[106  95 172 150 150 172] : (107)
[146 157  88 110 110  88] : (58)
[162 150  95  95  95  94] : (118)
[166 162 140 161 101 162] : (145)
[ 96  94  95 150  95 162] : (130)
[112 101 166 162 162 140] : (161)
gone (145): [101 166 140 162 162] -> [161]
perm: [101 112 140 162 162 166] -> (161)
gone (161): [101 162 162 112 166] -> [140]
rev: [ 88 110 110  88 157] -> (58)
perm: [ 94  95  95  95 150 162] -> (118)

[112 167 136 131 125 146 119 159 114 127]  (130)
[130  86 125  89 143 131 116 103 120 117]  (118)
[119 135 127 111 115 115 167 158 127 115]  (129)
perm: [130 125 131 120 103 143  89  86 116 117] -> (118)
rev: [167 115 115 111 127 135 119] -> (129)
gone (129): [115 115 111 127 167 115 158 119 127] -> [135]
gone (129): [115 115 127 135 127 158 115 167 119] -> [111]

[117  90 158  91]  (145)
[116 145 129  96]  (129)
[108 117 124 108]  (161)
[104 127 122 123]  (174)
[111 106 111  95]  (107)
[119 158 117  91]  (155)
[149 103 150 161]  (130)
[132 135 110  88]  (13)
[143 139 166 145]  (58)
[116 145 129 144]  (176)
[164 102 105 160]  (118)
[149  91 150 134]  (211)
perm: [117  91 119 158] -> (155)
perm: [158  91 117  90] -> (145)
gone (176): [116 144 129] -> [145]
gone (145): [117  91 158] -> [90]
gone (118): [160 164 105] -> [102]
gone (211): [ 91 149 134] -> [150]

[108 134 108 113 143] = (174)
[ 93 108 103 130  77] = (13)
[167 110 128 129 101] = (211)
[167 110 155 129 101] = (107)
[113 108 108 134 144] = (145)
asked: [167 110 155 129 101] -> (107)
perm: [113 108 144 134 108] -> (145)
perm: [108 108 134 144 113] -> (145)
perm: [108 103 130  77  93] -> (13)

[132 123 133 121 122 123 116 125 127 124 124  99 110 137 122 145 133 132
 125 125 117 118 131 137 132 134 119 108 119] = (211)
[125 127 124 139 121 122 122 124 116 117 119 128 124 123 134 120 117 125
 125 130 121 131 115 126 128 122 123 144 135] = (118)
[112 128 131 113 127 130 131 129 130 117 120 123 112 156 130 140 105 128
 149 134 112 134 114 139 133 129 133 177 123] = (161)
[122 133 127 128 123 134 133 128 140 111 138 126 127 118 132 134 156 127
 140 120 144 127 113  96 138 126 132 147 149] = (130)
[126 129 127 129 125 134 130 127 133 125 111 102 125 123 120 119 118 131
 131 129 130 122 122 150 125 130 129  85 119] = (155)
[130 127 120 109 129 119 135 123 124 126 129 143 126 116 134  99 104 130
 148 130 134 122 132 135 116 130 128 142 127] = (174)
[109 127 136 128 168 162 129 132 136 128 121 132 137 130 122 109 132 120
 118 118 119 113 118 128 125 119 147 133 125] = (13)
[132 128 118 138 121 133 128 130 147 117 119 118 118 109 128 168 125 127
 162 136 122 119 132 125 120 136 129 132 113] = (107)
gone (161): [133 123 114 112 113 129 156 130 131 134 131 128 112 130 139 130 177 117
 129 112 127 149 123 120 128 134 105 133] -> [140]
gone (118): [122 123 135 117 128 122 124 121 122 131 128 126 125 124 130 139 116 125
 134 120 121 123 124 119 115 125 117 127] -> [144]
rev: [130 104  99 134 116 126 143 129 126 124 123] -> (174)
asked: [126 129 127 129 125 134 130 127 133 125 111 102 125 123 120 119 118 131
 131 129 130 122 122 150 125 130 129  85 119] -> (155)
perm: [109 113 117 118 118 118 119 119 120 121 122 125 125 127 128 128 128 129
 130 132 132 132 133 136 136 138 147 162 168] -> (107)
gone (161): [130 127 112 112 140 129 128 113 133 134 123 131 120 129 114 128 117 112
 149 130 105 131 123 139 133 130 134 156] -> [177]
gone (107): [119 147 136 132 125 118 119 128 130 109 138 162 129 136 133 132 118 117
 128 127 121 132 168 128 125 122 118 113] -> [120]

[129 125 128 140 131 134 117 133 118 127 115 130 117 143 122 112] = (13)
[110 137 110 109 119 115 122 122 171 135 121 130 140 126 128 145] = (145)
[126 132 127 114 124 121 140 123 142 129 141 126 140 112 134 146] = (107)
[123 126 123 141 129 134 108 133 109 129 105 132 114 151 119 108] = (118)
[132 130 132 117 127 123 144 124 131 127 146 125 139 110 135 144] = (129)
[126 132 127 114 125 121 140 123 141 129 141 126 140 112 134 146] = (176)
[139 121 139 147 135 140 125 135  95 123 125 128 114 137 124 108] = (174)
[133 129 134 120 128 125 143 125 125 126 145 125 136 112 135 140] = (130)
[159 122 160 124 136 140 135  95 125 117 181 118 140  85 146 146] = (155)
[117 131 143 134 130 118 128 111 129 140 117 127 122 125 133 115] = (161)
gone (107): [146 140 129 132 127 124 114 126 112 142 141 126 123 134 140] -> [121]
perm: [129 117 131 133 112 125 117 140 128 122 115 143 118 127 130 134] -> (13)
gone (130): [125 126 143 120 128 125 140 133 135 125 145 136 129 112 125] -> [134]
rev: [181 117 125  95] -> (155)
perm: [124 108 139 121 139 147 135 140 125 135  95 123 125 128 114 137] -> (174)
rev: [ 95 135 125 140] -> (174)

[ 98 136 141 118 144 130 124 114] = (176)
[131  85 132 122 105 150 145 106] = (174)
[131  85 132 122 105 150 143 110] = (145)
[149 126 150 175 155 138 127 137] = (129)
[131 161 140 100 101 143 148 123] = (155)
[146 115 135 156 129 140 122 119] = (58)
[133 171 122 132 140 126 162 146] = (161)
[143 138 111 131 122 137 123 130] = (211)
[145 117 105 142 127 128 168 127] = (130)
[127 139 130 150 129  96 112 131] = (107)
[122 130 149 101 150 121 138 118] = (118)
gone (211): [111 138 143 137 123 130 122] -> [131]
rev: [137 127] -> (129)
gone (155): [148 123 100 131 140 143 161] -> [101]
gone (118): [118 149 130 150 138 122 101] -> [121]
rev: [141 136] -> (176)
perm: [146 162 126 140 132 122 171 133] -> (161)

[ 98 145 107 114]  (13)
[106 103 109 130]  (211)
[130 103 106 108]  (174)
[138 167 141 119]  (145)
[150 158 149 149]  (130)
[106 102 108 130]  (155)
[ 99 131 106 118]  (176)
rev: [119 141] -> (145)
rev: [130 108 102] -> (155)
perm: [102 106 108 130] -> (155)
perm: [108 106 103 130] -> (174)
rev: [141 167 138] -> (145)
gone (130): [149 149 158] -> [150]

[180  79 177 177  76 179 180  77 178 177  78 179] = (211)
[ 81 177  77  83 179  77  80 178  77  80 177  77] = (118)
[ 81 179  79  81 178  77  78 179  77  79 178  79] = (174)
[179  77  78 177 176 180 178  76 179 180 177  79] = (176)
rev: [178  80  77 179  83  77 177  81] -> (118)
rev: [177 180] -> (176)
perm: [ 76 179 180  77 178 177  78 179 180  79 177 177] -> (211)

[106 130 148 141 122 144 106 150 141 140 138 131 113] = (161)
[106 145 148 141 122 144 106 150 175 123 138 131 113] = (130)
[106 130 148 141 122 144 106 150 175 140 138 131 113] = (176)
[138 140 125 142 143 150 114 133 118 145 130 131 161] = (155)
gone (130): [106 150 138 123 131 175 148 145 144 113 141 106] -> [122]
gone (130): [122 138 131 150 113 106 145 148 175 141 123 106] -> [144]

[153 136 152 133 154 141] = (176)
[139 132 142 157 144 136] = (129)
[141 148 152 139 132 141] = (174)
[148 146 139 146 164 136] = (107)
[141 141 144 155 131 139] = (118)
[149 136 145 128 142 131] = (58)
[136 144 135 151 147 142] = (161)
[133 140 134 131 166 133] = (155)
[163 171 137 135 131 145] = (145)
[138 145 163 133 135 141] = (13)
[147 144 145 141 153 144] = (211)
rev: [141 132 139] -> (174)
gone (145): [131 171 135 145 163] -> [137]
gone (176): [153 136 141 133 154] -> [152]
rev: [142 147] -> (161)
rev: [163 145] -> (13)
gone (58): [149 131 145 142 136] -> [128]

